Below is a small trained network, with its code and all its weights. Each question gives an input and a class and asks what happens when units are switched off, that is, made to give their printed mean instead of their output.

import numpy as np


def w(rows, s, z=0):
    codes = np.array(rows[::2]) - 128.0
    scale = np.full(codes.shape[1], s)
    scale[-1] = z or s
    return codes * scale


def norm(h):
    return h / np.sqrt((h * h).mean(-1, keepdims=True) + 1e-5)


def f(y):
    return y / 2 * (1 + np.tanh(0.7978845608 * (y + 0.044715 * y**3)))


def log_softmax(a):
    a = a - a.max(-1, keepdims=True)
    return a - np.log(np.exp(a).sum(-1, keepdims=True))


def net(x, mask):
    res = np.array(x, float).reshape(1, 4) / 4 @ E
    u = 0
    for l in range(2):
        y = f(norm(res) @ A[l][:, :-1].T + A[l][:, -1])
        res = res + np.where(mask[u : u + 15], y, B[l][:, -1]) @ B[l][:, :-1]
        u += 15
    return log_softmax(norm(res)[-1] @ U[:, :-1].T + U[:, -1])


A, B = {}, {}
E = w([
[160,34,51,1,81],'x0',
[191,79,50,108,213],'x1',
[57,170,6,187,136],'x2',
[177,185,141,48,58],'x3',
],0.0013)
A[0] = w([
[121,68,82,124,148,160],'0.n0',
[101,169,165,227,162,57],'0.n1',
[131,125,160,146,145,107],'0.n2',
[97,107,84,165,157,99],'0.n3',
[178,159,230,102,48,54],'0.n4',
[135,106,82,66,64,101],'0.n5',
[160,121,221,113,77,62],'0.n6',
[93,80,48,199,163,31],'0.n7',
[102,184,168,253,168,45],'0.n8',
[53,176,163,242,175,1],'0.n9',
[77,197,121,146,73,47],'0.n10',
[180,104,108,96,217,199],'0.n11',
[122,111,101,114,133,116],'0.n12',
[68,200,131,178,109,116],'0.n13',
[84,197,93,165,89,70],'0.n14',
],0.0046,0.0023)
B[0] = w([
[87,177,168,131,99,173],'0.n0',
[165,117,36,93,128,199],'0.n1',
[129,88,115,109,111,126],'0.n2',
[86,110,164,147,160,123],'0.n3',
[41,63,95,93,217,251],'0.n4',
[144,186,41,115,101,199],'0.n5',
[135,66,145,72,235,194],'0.n6',
[69,113,146,122,187,135],'0.n7',
[177,133,47,97,123,241],'0.n8',
[198,163,2,114,183,225],'0.n9',
[143,61,131,144,103,148],'0.n10',
[132,163,169,177,86,218],'0.n11',
[111,160,144,131,122,124],'0.n12',
[188,65,104,152,119,207],'0.n13',
[172,81,166,151,105,151],'0.n14',
],0.0037,0.0017)
A[1] = w([
[165,182,177,146,124,114],'1.n0',
[152,146,127,144,149,119],'1.n1',
[203,131,101,71,91,118],'1.n2',
[78,133,107,170,139,57],'1.n3',
[100,132,73,93,112,140],'1.n4',
[158,22,153,214,78,50],'1.n5',
[143,157,59,198,60,40],'1.n6',
[141,150,106,159,63,57],'1.n7',
[51,127,118,174,154,33],'1.n8',
[204,117,104,83,93,131],'1.n9',
[108,133,144,112,121,125],'1.n10',
[96,100,197,68,158,68],'1.n11',
[3,125,114,189,182,6],'1.n12',
[127,149,71,77,44,65],'1.n13',
[209,57,211,145,113,78],'1.n14',
],0.005,0.0024)
B[1] = w([
[170,174,135,184,105,107],'1.n0',
[135,134,108,135,91,127],'1.n1',
[38,139,131,188,148,254],'1.n2',
[108,119,147,169,153,85],'1.n3',
[138,185,196,123,125,213],'1.n4',
[50,53,108,147,33,93],'1.n5',
[151,37,186,89,185,189],'1.n6',
[140,93,137,69,175,119],'1.n7',
[60,128,148,172,192,81],'1.n8',
[43,130,132,177,129,252],'1.n9',
[145,143,113,111,169,130],'1.n10',
[211,60,157,59,254,197],'1.n11',
[8,145,178,210,181,111],'1.n12',
[72,181,141,62,114,216],'1.n13',
[127,139,240,204,61,138],'1.n14',
],0.0032,0.0015)
U = w([
[151,56,173,46,218,160],'0',
[72,208,118,51,63,156],'1',
[108,110,148,136,124,1],'2',
[189,119,9,184,175,168],'3',
[34,151,144,206,193,149],'4',
[106,44,102,150,30,106],'5',
[172,198,155,177,94,104],'6',
[167,115,224,170,94,119],'7',
],0.012,0.0069)

Each question gives the input, the list of numbers given to net, and the class t.
The units are the neurons (one row each of A and B). Each row of codes is followed by its name. A weight is (code - 128) times the scale printed after its matrix; where a second scale follows, it is the last column's (A, B and U).
mask holds one flag per neuron, layer by layer. A switched-off neuron (its flag False) gives its mean, the last column of its row in B, instead of its output. The means were averaged over made-up inputs and are rounded, as every weight is.
A unit's drop is (log p(t) with every unit on - log p(t) with that unit switched off) / (log p(t) with every unit on - log p(t) with every unit switched off).
The circuit of an input: a set's keep is (log p(t) with only the set's units on - log p(t) with every unit switched off) / (log p(t) with every unit on - log p(t) with every unit switched off). Starting from the 12 units with the biggest drops (on a tie, the unit counted first), units are removed one at a time, each time the one whose removal leaves the highest keep (on an exact tie, the one counted first), for as long as the keep stays at least 0.8.
circuit, biggest first: the units of the circuit, biggest drop first
top k neurons: the k neurons with the biggest drops, biggest first
k most important neurons of layer l: the k neurons of layer l with the biggest drops, biggest first
drop of u: that unit's drop, to one decimal
input [-1,-2,7,3], class 5: circuit, biggest first => [0.n14, 1.n5, 0.n10]
input [-4,-8,1,-3], class 3: circuit, biggest first => [0.n9]
input [7,4,-8,2], class 1: top 2 neurons => [0.n5, 1.n6]
input [-5,0,-2,5], class 0: 3 most important neurons of layer 0 => [0.n4, 0.n6, 0.n5]
input [4,8,6,1], class 4: top 2 neurons => [0.n7, 0.n8]
input [2,-2,7,-6], class 4: top 2 neurons => [1.n12, 0.n7]
input [8,-1,-6,-5], class 1: top 3 neurons => [0.n5, 0.n4, 0.n7]
input [-4,-6,0,7], class 5: 2 most important neurons of layer 1 => [1.n5, 1.n14]
input [1,-7,0,-1], class 5: top 2 neurons => [0.n13, 1.n5]
input [-7,-4,2,8], class 3: 2 most important neurons of layer 0 => [0.n9, 0.n8]
input [5,7,-1,-3], class 1: 4 most important neurons of layer 0 => [0.n4, 0.n6, 0.n0, 0.n13]
input [-3,8,7,-6], class 4: 2 most important neurons of layer 0 => [0.n7, 0.n3]
input [-1,2,2,-5], class 4: top 2 neurons => [0.n7, 1.n12]
input [5,8,-8,4], class 1: top neuron => [0.n5]
input [0,-6,4,0], class 5: 2 most important neurons of layer 0 => [0.n14, 0.n10]
input [2,3,-2,-1], class 7: drop of 0.n13 => -0.1
input [6,-3,-2,-4], class 1: drop of 0.n5 => 0.2
input [1,7,-4,4], class 6: drop of 1.n0 => 0.1
